Below are the code and all the weights of a small trained network. Each question names an input and a class and asks about switching units off, where a switched-off unit gives its printed mean instead of its output.

import numpy as np


def w(rows, s, z=0):
    codes = np.array(rows[::2]) - 128.0
    scale = np.full(codes.shape[1], s)
    scale[-1] = z or s
    return codes * scale


def norm(h):
    return h / np.sqrt((h * h).mean(-1, keepdims=True) + 1e-5)


def f(y):
    return np.maximum(y, 0)


def log_softmax(a):
    a = a - a.max(-1, keepdims=True)
    return a - np.log(np.exp(a).sum(-1, keepdims=True))


def net(x, mask):
    res = np.array(x, float).reshape(1, 7) / 4 @ E
    u = 0
    for l in range(3):
        y = f(norm(res) @ A[l][:, :-1].T + A[l][:, -1])
        res = res + np.where(mask[u : u + 8], y, B[l][:, -1]) @ B[l][:, :-1]
        u += 8
    return log_softmax(norm(res)[-1] @ U[:, :-1].T + U[:, -1])


A, B = {}, {}
E = w([
[144,210,109,104,117,131,90],'x0',
[254,107,61,125,115,94,163],'x1',
[143,169,115,122,69,61,150],'x2',
[166,171,85,218,96,123,103],'x3',
[131,175,107,109,165,165,182],'x4',
[142,130,208,132,104,156,128],'x5',
[110,95,130,146,62,191,78],'x6',
],0.014)
A[0] = w([
[94,205,146,100,170,105,104,2],'L0N0',
[117,168,120,127,110,211,107,70],'L0N1',
[127,168,88,161,94,159,255,128],'L0N2',
[98,148,172,83,160,120,95,132],'L0N3',
[93,84,57,71,132,115,134,148],'L0N4',
[174,120,161,64,165,174,158,190],'L0N5',
[164,160,2,130,209,143,79,97],'L0N6',
[127,131,85,169,85,105,122,172],'L0N7',
],0.022,0.0052)
B[0] = w([
[46,116,163,53,99,53,152,182],'L0N0',
[122,140,124,172,62,186,140,187],'L0N1',
[130,169,6,109,186,92,112,213],'L0N2',
[128,188,94,80,178,135,80,204],'L0N3',
[111,77,109,64,165,121,98,211],'L0N4',
[150,108,116,163,92,120,226,235],'L0N5',
[221,253,104,234,195,131,92,251],'L0N6',
[117,123,139,164,98,96,119,196],'L0N7',
],0.021,0.012)
A[1] = w([
[101,53,105,249,205,92,167,89],'L1N0',
[224,25,126,71,142,155,150,106],'L1N1',
[110,80,108,202,83,28,19,69],'L1N2',
[65,200,170,78,179,227,107,67],'L1N3',
[22,169,171,142,177,139,101,137],'L1N4',
[133,146,197,161,35,147,135,2],'L1N5',
[115,54,74,205,175,187,86,150],'L1N6',
[146,226,203,96,162,20,171,88],'L1N7',
],0.017,0.0037)
B[1] = w([
[76,238,192,74,208,99,64,214],'L1N0',
[79,66,79,60,55,38,150,191],'L1N1',
[124,186,89,236,79,120,184,210],'L1N2',
[155,113,90,123,142,251,17,209],'L1N3',
[89,59,125,90,122,175,57,207],'L1N4',
[159,33,218,90,96,153,173,170],'L1N5',
[115,177,157,144,214,69,176,202],'L1N6',
[201,38,112,198,221,52,244,250],'L1N7',
],0.016,0.011)
A[2] = w([
[124,168,91,81,49,90,58,137],'L2N0',
[182,162,118,108,159,194,234,91],'L2N1',
[52,213,104,184,151,138,109,94],'L2N2',
[144,143,135,43,192,95,112,48],'L2N3',
[126,74,53,95,173,126,111,3],'L2N4',
[139,135,153,4,117,98,161,68],'L2N5',
[171,151,42,96,93,69,174,152],'L2N6',
[138,176,135,163,11,131,69,55],'L2N7',
],0.018,0.0038)
B[2] = w([
[159,88,201,222,218,108,203,150],'L2N0',
[126,70,93,204,18,34,6,189],'L2N1',
[230,22,109,48,152,86,184,209],'L2N2',
[82,107,73,80,72,140,209,192],'L2N3',
[113,34,216,62,97,73,154,189],'L2N4',
[76,94,69,87,164,163,184,177],'L2N5',
[160,183,241,193,234,148,42,247],'L2N6',
[104,108,137,72,22,116,179,163],'L2N7',
],0.015)
U = w([
[78,69,126,30,171,110,127,112],'0',
[99,235,152,72,106,154,109,2],'1',
[188,164,116,173,155,66,132,209],'2',
[119,129,133,80,141,240,13,129],'3',
[139,124,162,165,3,173,134,89],'4',
],0.019,0.0065)

Each question gives the input, the list of numbers given to net, and the class t.
The units are the neurons (one row each of A and B). Each row of codes is followed by its name. A weight is (code - 128) times the scale printed after its matrix; where a second scale follows, it is the last column's (A, B and U).
mask holds one flag per neuron, layer by layer. A switched-off neuron (its flag False) gives its mean, the last column of its row in B, instead of its output. The means were averaged over made-up inputs and are rounded, as every weight is.
A unit's drop is (log p(t) with every unit on - log p(t) with that unit switched off) / (log p(t) with every unit on - log p(t) with every unit switched off).
The circuit of an input: a set's keep is (log p(t) with only the set's units on - log p(t) with every unit switched off) / (log p(t) with every unit on - log p(t) with every unit switched off). Starting from the 12 units with the biggest drops (on a tie, the unit counted first), units are removed one at a time, each time the one whose removal leaves the highest keep (on an exact tie, the one counted first), for as long as the keep stays at least 0.8.
units of the circuit, in order: the units of the circuit, biggest drop first
most important unit: the unit with the biggest drop
top k neurons: the k neurons with the biggest drops, biggest first
k most important neurons of layer l: the k neurons of layer l with the biggest drops, biggest first
drop when u is switched off: that unit's drop, to one decimal
input [-4,3,-6,5,6,8,7], class 4: most important unit -> L0N1
input [-3,4,-7,7,-7,7,5], class 4: top 2 neurons -> [L0N2 L0N6]
input [7,-8,-5,-5,-6,1,-2], class 3: top 2 neurons -> [L1N3 L1N4]
input [5,-3,6,-5,0,6,-4], class 0: top 2 neurons -> [L0N6 L0N0]
input [-5,-5,5,-6,0,5,3], class 3: units of the circuit, in order -> [L1N3 L0N3]
input [-6,7,-3,-5,3,-3,2], class 0: top 2 neurons -> [L0N4 L1N1]
input [5,-4,-7,5,-5,1,2], class 4: top 3 neurons -> [L0N1 L0N4 L2N7]
input [6,-5,-1,-1,7,8,5], class 3: top 2 neurons -> [L0N3 L1N3]
input [6,-2,6,-3,0,7,2], class 0: top 3 neurons -> [L0N0 L0N6 L1N7]
input [4,-6,1,2,2,1,7], class 3: top 2 neurons -> [L0N5 L1N3]
input [-4,-3,-5,-1,-6,-8,6], class 0: top 2 neurons -> [L0N6 L0N4]
input [4,-8,-4,3,-4,-5,8], class 4: 3 most important neurons of layer 0 -> [L0N1 L0N4 L0N2]
input [-4,-2,-6,-5,6,-2,-5], class 0: drop when L0N6 is switched off -> 0.6
input [2,-7,-3,4,5,1,-6], class 0: units of the circuit, in order -> [L0N0]
input [0,-8,-4,4,-6,6,-5], class 3: drop when L1N3 is switched off -> 0.4
input [5,-8,5,2,7,7,-1], class 0: drop when L0N0 is switched off -> 1.0
